Here is a tiny trained network, its code and every weight. The questions are about switching its units off for an input and a target symbol, where a switched-off unit gives its printed mean instead of its output.

import numpy as np


def w(rows, s, z=0):
    codes = np.array(rows[::2]) - 128.0
    scale = np.full(codes.shape[1], s)
    scale[-1] = z or s
    return codes * scale


def norm(h):
    return h / np.sqrt((h * h).mean(-1, keepdims=True) + 1e-5)


def f(y):
    return np.maximum(y, 0)


def softmax(a):
    e = np.exp(a - a.max(-1, keepdims=True))
    return e / e.sum(-1, keepdims=True)


def log_softmax(a):
    a = a - a.max(-1, keepdims=True)
    return a - np.log(np.exp(a).sum(-1, keepdims=True))


def net(x, mask):
    ids = ['αβγδεζηθλμξπτφψω'.index(c) for c in x.split()]
    T = len(ids)
    res = E[ids] + P[:T]
    u = 0
    for l in range(3):
        r = norm(res)
        for j in range(3):
            rows = slice(2 * j, 2 * j + 2)
            q, k, v = (r @ M[l][rows].T for M in (Q, K, V))
            z = softmax(np.where(np.tri(T) > 0, q @ k.T / 2**0.5, -1e9)) @ v
            o = O[l][rows]
            res = res + np.where(mask[u + j], z, o[:, -1]) @ o[:, :-1]
        u += 3
        y = f(norm(res) @ A[l][:, :-1].T + A[l][:, -1])
        res = res + np.where(mask[u : u + 4], y, B[l][:, -1]) @ B[l][:, :-1]
        u += 4
    return log_softmax(norm(res)[-1] @ U[:, :-1].T + U[:, -1])


Q, K, V, O, A, B = {}, {}, {}, {}, {}, {}
E = w([
[173,133,157],'α',
[182,105,84],'β',
[176,189,219],'γ',
[105,177,72],'δ',
[66,58,150],'ε',
[179,152,140],'ζ',
[141,103,185],'η',
[90,160,81],'θ',
[199,163,214],'λ',
[99,169,101],'μ',
[179,161,163],'ξ',
[155,129,122],'π',
[105,23,105],'τ',
[230,55,108],'φ',
[90,154,129],'ψ',
[163,194,251],'ω',
],0.02)
P = w([
[169,247,240],'0',
[153,103,115],'1',
[133,99,168],'2',
[105,63,185],'3',
[80,39,185],'4',
[61,21,168],'5',
[47,12,161],'6',
[41,1,152],'7',
],0.0055)
Q[0] = w([
[197,118,134],'0.h0',
[112,251,140],'0.h0',
[145,195,147],'0.h1',
[218,42,163],'0.h1',
[85,117,108],'0.h2',
[146,93,129],'0.h2',
],0.012)
K[0] = w([
[164,141,115],'0.h0',
[150,222,180],'0.h0',
[169,153,180],'0.h1',
[176,10,174],'0.h1',
[119,125,108],'0.h2',
[101,129,148],'0.h2',
],0.014)
V[0] = w([
[249,99,117],'0.h0',
[118,98,113],'0.h0',
[161,78,105],'0.h1',
[231,94,199],'0.h1',
[133,204,178],'0.h2',
[120,126,160],'0.h2',
],0.012)
O[0] = w([
[91,195,228,154],'0.h0',
[140,136,173,158],'0.h0',
[222,109,254,177],'0.h1',
[120,85,118,254],'0.h1',
[154,163,124,174],'0.h2',
[117,176,27,198],'0.h2',
],0.0049,0.0028)
A[0] = w([
[191,128,63,145],'0.n0',
[41,191,107,199],'0.n1',
[126,126,125,94],'0.n2',
[254,80,109,252],'0.n3',
],0.012,0.0027)
B[0] = w([
[163,141,196,150],'0.n0',
[217,107,51,206],'0.n1',
[43,252,218,128],'0.n2',
[134,208,156,253],'0.n3',
],0.012,0.0062)
Q[1] = w([
[190,144,107],'1.h0',
[119,112,73],'1.h0',
[5,139,69],'1.h1',
[130,125,192],'1.h1',
[126,86,189],'1.h2',
[132,172,100],'1.h2',
],0.017)
K[1] = w([
[75,129,185],'1.h0',
[147,148,64],'1.h0',
[46,182,60],'1.h1',
[113,88,85],'1.h1',
[175,126,15],'1.h2',
[25,4,203],'1.h2',
],0.011)
V[1] = w([
[152,134,58],'1.h0',
[99,249,67],'1.h0',
[78,123,164],'1.h1',
[200,167,122],'1.h1',
[131,171,148],'1.h2',
[94,111,159],'1.h2',
],0.014)
O[1] = w([
[92,34,39,62],'1.h0',
[86,158,71,23],'1.h0',
[65,141,2,116],'1.h1',
[227,90,146,252],'1.h1',
[110,72,104,147],'1.h2',
[128,71,30,60],'1.h2',
],0.006,0.0031)
A[1] = w([
[133,74,169,168],'1.n0',
[255,111,114,208],'1.n1',
[153,43,51,252],'1.n2',
[74,161,206,164],'1.n3',
],0.011,0.0034)
B[1] = w([
[254,166,75,187],'1.n0',
[35,46,176,254],'1.n1',
[158,187,190,231],'1.n2',
[139,160,15,208],'1.n3',
],0.0087,0.0077)
Q[2] = w([
[193,136,215],'2.h0',
[62,95,135],'2.h0',
[155,141,142],'2.h1',
[66,127,187],'2.h1',
[113,7,77],'2.h2',
[108,56,167],'2.h2',
],0.015)
K[2] = w([
[58,149,254],'2.h0',
[119,83,54],'2.h0',
[175,124,127],'2.h1',
[105,17,123],'2.h1',
[118,252,119],'2.h2',
[145,176,140],'2.h2',
],0.013)
V[2] = w([
[235,2,51],'2.h0',
[100,111,53],'2.h0',
[131,56,217],'2.h1',
[61,35,134],'2.h1',
[108,178,194],'2.h2',
[128,158,109],'2.h2',
],0.0091)
O[2] = w([
[46,61,121,123],'2.h0',
[99,84,161,2],'2.h0',
[143,91,81,212],'2.h1',
[1,175,153,38],'2.h1',
[61,85,94,170],'2.h2',
[69,119,40,111],'2.h2',
],0.0083,0.0061)
A[2] = w([
[153,35,164,128],'2.n0',
[158,17,159,21],'2.n1',
[190,196,248,254],'2.n2',
[52,255,37,157],'2.n3',
],0.0062,0.003)
B[2] = w([
[164,203,91,174],'2.n0',
[168,153,55,155],'2.n1',
[6,96,121,254],'2.n2',
[8,124,49,132],'2.n3',
],0.011,0.0069)
U = w([
[136,139,105,89],'α',
[139,110,128,88],'β',
[135,148,98,80],'γ',
[127,127,115,81],'δ',
[75,210,71,135],'ε',
[140,147,104,98],'ζ',
[232,105,14,137],'η',
[121,144,120,110],'θ',
[133,148,131,123],'λ',
[124,133,122,102],'μ',
[155,159,108,96],'ξ',
[60,53,115,254],'π',
[125,133,110,95],'τ',
[177,12,251,136],'φ',
[128,119,174,141],'ψ',
[162,131,138,101],'ω',
],0.013,0.0096)

Each question gives the input, a string of symbols that net reads in full, and the target symbol t.
The units are the heads (2 rows each of Q, K, V and O) and the neurons (one row each of A and B). Each row of codes is followed by its name. A weight is (code - 128) times the scale printed after its matrix; where a second scale follows, it is the last column's (O, A, B and U).
mask holds one flag per unit, layer by layer, with each layer's heads first. A switched-off unit (its flag False) gives its mean, the last column of its rows in O or B, instead of its output. The means were averaged over made-up inputs and are rounded, as every weight is.
A unit's drop is (log p(t) with every unit on - log p(t) with that unit switched off) / (log p(t) with every unit on - log p(t) with every unit switched off).
The circuit of an input: a set's keep is (log p(t) with only the set's units on - log p(t) with every unit switched off) / (log p(t) with every unit on - log p(t) with every unit switched off). Starting from the 12 units with the biggest drops (on a tie, the unit counted first), units are removed one at a time, each time the one whose removal leaves the highest keep (on an exact tie, the one counted first), for as long as the keep stays at least 0.8.
circuit, biggest first: the units of the circuit, biggest drop first
most important unit: the unit with the biggest drop
top k neurons: the k neurons with the biggest drops, biggest first
k most important neurons of layer l: the k neurons of layer l with the biggest drops, biggest first
heads that matter: for each layer, one digit per head in row order, 1 if its drop is at least 0.15 and else 0, layers parted by /
drop of u: that unit's drop, to one decimal
input ε ζ ζ, target ε: most important unit -> 0.n1
input μ φ α, target φ: heads that matter -> 010 / 010 / 000
input φ φ ω π ε, target η: heads that matter -> 010 / 100 / 000
input φ α ω ε ω δ, target η: heads that matter -> 000 / 000 / 000
input ε λ ε ε ξ, target ε: heads that matter -> 000 / 010 / 000
input ε η ξ μ ψ ψ, target π: top 2 neurons -> (1.n0; 0.n3)
input ψ θ φ ψ β θ, target π: heads that matter -> 110 / 110 / 100
input ψ ψ λ ψ ε ε φ ψ, target π: circuit, biggest first -> (1.n1; 0.n1)
input τ φ π ζ ε φ θ, target η: 2 most important neurons of layer 1 -> (1.n2; 1.n3)
input π θ φ φ φ φ ε δ, target η: heads that matter -> 000 / 010 / 000
input φ ε ψ μ φ ε μ, target π: circuit, biggest first -> (2.h0; 0.h0)
input γ ω τ ε ε ε α, target ε: top 2 neurons -> (0.n3; 0.n1)
input ζ ξ δ μ ψ ε ε ξ, target ε: top 4 neurons -> (0.n3; 1.n0; 2.n2; 2.n3)
input η μ ε φ ε τ, target η: 2 most important neurons of layer 1 -> (1.n0; 1.n1)
input ξ ε φ ε ψ, target η: top 2 neurons -> (0.n1; 1.n2)
input ε φ ε ζ θ ε ε ζ, target ε: top 2 neurons -> (0.n3; 0.n1)
input φ ξ ζ, target φ: circuit, biggest first -> (1.n1)
input φ φ λ ω ε φ ω ζ, target φ: top 2 neurons -> (2.n0; 2.n2)
input ε ε ψ ω, target ε: 2 most important neurons of layer 0 -> (0.n1; 0.n0)
input ζ θ θ ε φ α μ, target η: circuit, biggest first -> (0.n1)
input ψ ε γ η π ξ μ φ, target φ: 3 most important neurons of layer 1 -> (1.n1; 1.n2; 1.n3)
input ε δ θ, target η: 2 most important neurons of layer 1 -> (1.n2; 1.n1)
input ε ε δ ψ ζ ζ μ, target η: top 2 neurons -> (1.n2; 2.n2)
input ζ ε ε π θ ε ξ π, target ε: 2 most important neurons of layer 0 -> (0.n3; 0.n1)
input ε ε γ, target ε: 2 most important neurons of layer 2 -> (2.n3; 2.n2)
input φ φ α, target φ: top 2 neurons -> (2.n2; 1.n2)
input ψ γ θ θ, target π: most important unit -> 1.h0
input μ φ ε φ ε ε ψ μ, target π: 3 most important neurons of layer 0 -> (0.n3; 0.n1; 0.n0)
input ψ θ φ β φ, target φ: 2 most important neurons of layer 1 -> (1.n2; 1.n1)
input θ ξ φ ψ, target η: drop of 2.h2 -> -0.1
